Below is a small trained network, with its code and all its weights. Each question gives an input and a class and asks what happens when units are switched off, that is, made to give their printed mean instead of their output.

import numpy as np


def w(rows, s, z=0):
    codes = np.array(rows[::2]) - 128.0
    scale = np.full(codes.shape[1], s)
    scale[-1] = z or s
    return codes * scale


def norm(h):
    return h / np.sqrt((h * h).mean(-1, keepdims=True) + 1e-5)


def f(y):
    return np.maximum(y, 0)


def log_softmax(a):
    a = a - a.max(-1, keepdims=True)
    return a - np.log(np.exp(a).sum(-1, keepdims=True))


def net(x, mask):
    res = np.array(x, float).reshape(1, 6) / 4 @ E
    u = 0
    for l in range(4):
        y = f(norm(res) @ A[l][:, :-1].T + A[l][:, -1])
        res = res + np.where(mask[u : u + 8], y, B[l][:, -1]) @ B[l][:, :-1]
        u += 8
    return log_softmax(norm(res)[-1] @ U[:, :-1].T + U[:, -1])


A, B = {}, {}
E = w([
[124,132,152,122,104,123,127,150,134,111,109],'x0',
[109,223,2,139,146,69,85,162,135,198,85],'x1',
[47,154,204,156,95,135,72,35,156,177,82],'x2',
[133,131,153,151,126,134,154,157,140,145,131],'x3',
[127,125,162,147,120,130,103,151,114,122,149],'x4',
[170,194,153,138,72,9,157,28,108,136,107],'x5',
],0.0077)
A[0] = w([
[144,113,101,171,115,136,130,132,96,91,99,180],'L0N1',
[153,19,200,83,91,130,57,83,189,158,131,1],'L0N2',
[176,172,91,206,151,173,109,139,99,41,164,131],'L0N3',
[74,66,60,146,99,116,76,196,184,171,142,148],'L0N4',
[70,152,123,79,135,150,120,105,41,104,107,91],'L0N5',
[3,191,166,217,125,178,119,67,187,110,79,221],'L0N6',
[71,94,126,91,126,63,70,79,163,141,113,126],'L0N7',
[155,196,110,171,158,92,173,119,110,195,78,146],'L0N8',
],0.0051,0.0018)
B[0] = w([
[138,72,153,107,106,70,124,128,75,137,49,160],'L0N1',
[146,152,120,121,109,171,211,90,151,137,82,189],'L0N2',
[66,157,170,134,159,126,209,178,80,81,64,190],'L0N3',
[149,163,58,133,171,140,82,183,115,125,1,218],'L0N4',
[93,76,179,129,81,126,83,161,39,121,170,144],'L0N5',
[146,150,79,137,161,190,91,92,163,111,196,253],'L0N6',
[150,179,173,154,158,182,134,145,127,106,131,184],'L0N7',
[121,93,131,153,85,118,85,124,84,126,141,206],'L0N8',
],0.0076,0.0049)
A[1] = w([
[170,149,171,96,97,79,189,72,127,92,218,140],'L1N1',
[166,63,101,143,114,110,158,119,121,84,131,102],'L1N2',
[86,132,193,85,117,112,143,199,165,139,105,100],'L1N3',
[103,3,206,70,120,180,189,93,141,129,175,172],'L1N4',
[90,138,142,150,78,182,53,113,183,139,136,207],'L1N5',
[120,65,136,126,141,168,139,94,132,69,87,159],'L1N6',
[131,71,168,167,168,148,113,131,145,90,82,2],'L1N7',
[184,245,150,122,163,30,143,107,137,154,141,134],'L1N8',
],0.0074,0.00094)
B[1] = w([
[113,91,99,186,225,101,165,119,201,35,67,213],'L1N1',
[2,67,164,120,110,123,110,145,61,146,67,182],'L1N2',
[163,94,60,106,208,113,185,134,141,165,134,153],'L1N3',
[123,196,40,104,80,103,83,171,138,162,118,254],'L1N4',
[7,103,79,180,160,94,157,103,151,180,130,212],'L1N5',
[142,65,166,124,100,163,167,142,157,154,242,205],'L1N6',
[168,148,71,140,87,124,169,28,148,147,170,180],'L1N7',
[77,140,186,66,119,162,100,92,136,130,249,207],'L1N8',
],0.0064,0.0069)
A[2] = w([
[111,110,122,124,83,203,150,66,133,141,213,150],'L2N1',
[215,150,154,58,106,139,125,154,91,123,193,49],'L2N2',
[177,124,150,156,153,111,157,169,175,151,158,124],'L2N3',
[85,199,135,134,97,1,119,128,126,107,175,147],'L2N4',
[158,82,43,144,141,109,132,112,162,198,133,251],'L2N5',
[162,77,200,177,87,170,106,113,139,154,154,107],'L2N6',
[127,107,117,202,120,183,175,195,132,181,224,225],'L2N7',
[166,93,183,151,149,79,193,30,142,65,110,210],'L2N8',
],0.0068,0.0015)
B[2] = w([
[137,198,129,105,125,134,137,167,87,217,146,241],'L2N1',
[222,42,98,161,133,44,110,112,95,121,156,153],'L2N2',
[46,120,117,156,91,113,161,166,113,139,90,150],'L2N3',
[204,69,119,29,52,121,159,104,145,254,245,222],'L2N4',
[159,164,165,129,77,132,137,160,113,20,172,225],'L2N5',
[219,148,135,119,122,202,101,105,147,134,78,154],'L2N6',
[112,81,119,50,101,102,104,57,117,108,84,255],'L2N7',
[86,172,147,215,154,91,92,228,86,56,140,227],'L2N8',
],0.007,0.0059)
A[3] = w([
[120,24,153,39,165,213,196,74,164,144,132,117],'L3N1',
[227,16,135,101,93,45,206,137,68,69,192,127],'L3N2',
[251,47,105,53,104,97,117,204,48,200,68,120],'L3N3',
[64,170,223,247,208,154,130,52,120,171,68,8],'L3N4',
[239,4,132,16,109,101,142,140,154,161,173,3],'L3N5',
[137,68,160,40,118,43,153,202,206,103,243,73],'L3N6',
[169,208,255,198,120,36,112,5,140,93,241,236],'L3N7',
[115,191,93,72,101,169,48,87,162,185,123,149],'L3N8',
],0.0053,0.0011)
B[3] = w([
[180,152,237,134,77,76,93,18,98,226,212,191],'L3N1',
[114,63,121,210,168,66,65,120,95,150,123,254],'L3N2',
[232,181,68,39,107,103,194,91,73,94,133,236],'L3N3',
[254,115,74,152,133,55,204,197,94,114,91,179],'L3N4',
[164,120,98,186,148,90,82,38,191,158,167,217],'L3N5',
[150,115,141,181,212,127,77,136,94,216,117,226],'L3N6',
[138,110,137,84,72,211,186,155,148,71,87,244],'L3N7',
[65,91,214,123,150,117,115,136,180,114,82,224],'L3N8',
],0.0088,0.0065)
U = w([
[211,92,82,96,136,74,82,74,92,190,196,219],'0',
[64,193,206,49,61,207,97,50,201,207,170,209],'1',
[142,193,35,10,154,136,131,209,80,63,57,80],'2',
[25,162,79,156,226,179,37,158,223,123,76,2],'3',
[49,69,171,195,168,74,114,211,84,65,124,62],'4',
[173,184,152,122,66,206,201,168,179,33,109,159],'5',
],0.013,0.0012)

Each question gives the input, the list of numbers given to net, and the class t.
The units are the neurons (one row each of A and B). Each row of codes is followed by its name. A weight is (code - 128) times the scale printed after its matrix; where a second scale follows, it is the last column's (A, B and U).
mask holds one flag per neuron, layer by layer. A switched-off neuron (its flag False) gives its mean, the last column of its row in B, instead of its output. The means were averaged over made-up inputs and are rounded, as every weight is.
A unit's drop is (log p(t) with every unit on - log p(t) with that unit switched off) / (log p(t) with every unit on - log p(t) with every unit switched off).
The circuit of an input: a set's keep is (log p(t) with only the set's units on - log p(t) with every unit switched off) / (log p(t) with every unit on - log p(t) with every unit switched off). Starting from the 12 units with the biggest drops (on a tie, the unit counted first), units are removed one at a time, each time the one whose removal leaves the highest keep (on an exact tie, the one counted first), for as long as the keep stays at least 0.8.
circuit, biggest first: the units of the circuit, biggest drop first
most important unit: the unit with the biggest drop
k most important neurons: the k neurons with the biggest drops, biggest first
top k neurons in layer l: the k neurons of layer l with the biggest drops, biggest first
drop of u: that unit's drop, to one decimal
input [-4,0,1,1,7,-5], class 1: most important unit	L2N8
input [0,1,-5,-5,6,-4], class 2: 4 most important neurons	[L0N4 L2N4 L1N8 L0N3]
input [2,8,-3,-8,3,0], class 2: 2 most important neurons	[L0N4 L1N6]
input [0,-6,3,-4,-6,1], class 5: 2 most important neurons	[L1N1 L2N8]
input [1,2,-6,-7,-3,0], class 2: 2 most important neurons	[L2N4 L1N6]
input [-1,1,4,-5,-3,5], class 1: 2 most important neurons	[L1N8 L2N4]
input [3,0,-6,1,1,-6], class 0: top 3 neurons in layer 3	[L3N1 L3N7 L3N5]
input [-8,-2,-3,6,-7,1], class 4: 2 most important neurons	[L1N1 L0N4]
input [-3,-8,-3,0,-1,8], class 4: 2 most important neurons	[L1N1 L2N8]
input [0,0,1,3,-7,-4], class 1: 2 most important neurons	[L2N8 L1N4]
input [-8,0,6,1,0,1], class 5: 3 most important neurons	[L3N4 L2N4 L1N4]
input [-5,-5,3,-2,-7,0], class 1: top 2 neurons in layer 1	[L1N4 L1N6]
input [0,2,-5,8,-4,0], class 2: 2 most important neurons	[L2N4 L1N6]
input [-5,-5,1,8,-4,6], class 5: circuit, biggest first	[L3N7]
input [5,1,1,-8,6,-4], class 3: 3 most important neurons	[L0N4 L2N4 L3N3]
input [8,1,7,2,1,-3], class 3: 2 most important neurons	[L2N4 L1N5]
input [-6,1,5,-6,7,5], class 1: 2 most important neurons	[L2N4 L1N8]
input [8,-3,-3,-6,-8,3], class 4: drop of L1N1	0.6
input [2,-1,-8,-1,8,-6], class 0: drop of L2N8	0.3
input [-6,-5,2,7,3,3], class 5: most important unit	L1N1
input [-1,-8,-4,-7,-4,4], class 4: drop of L1N1	0.6
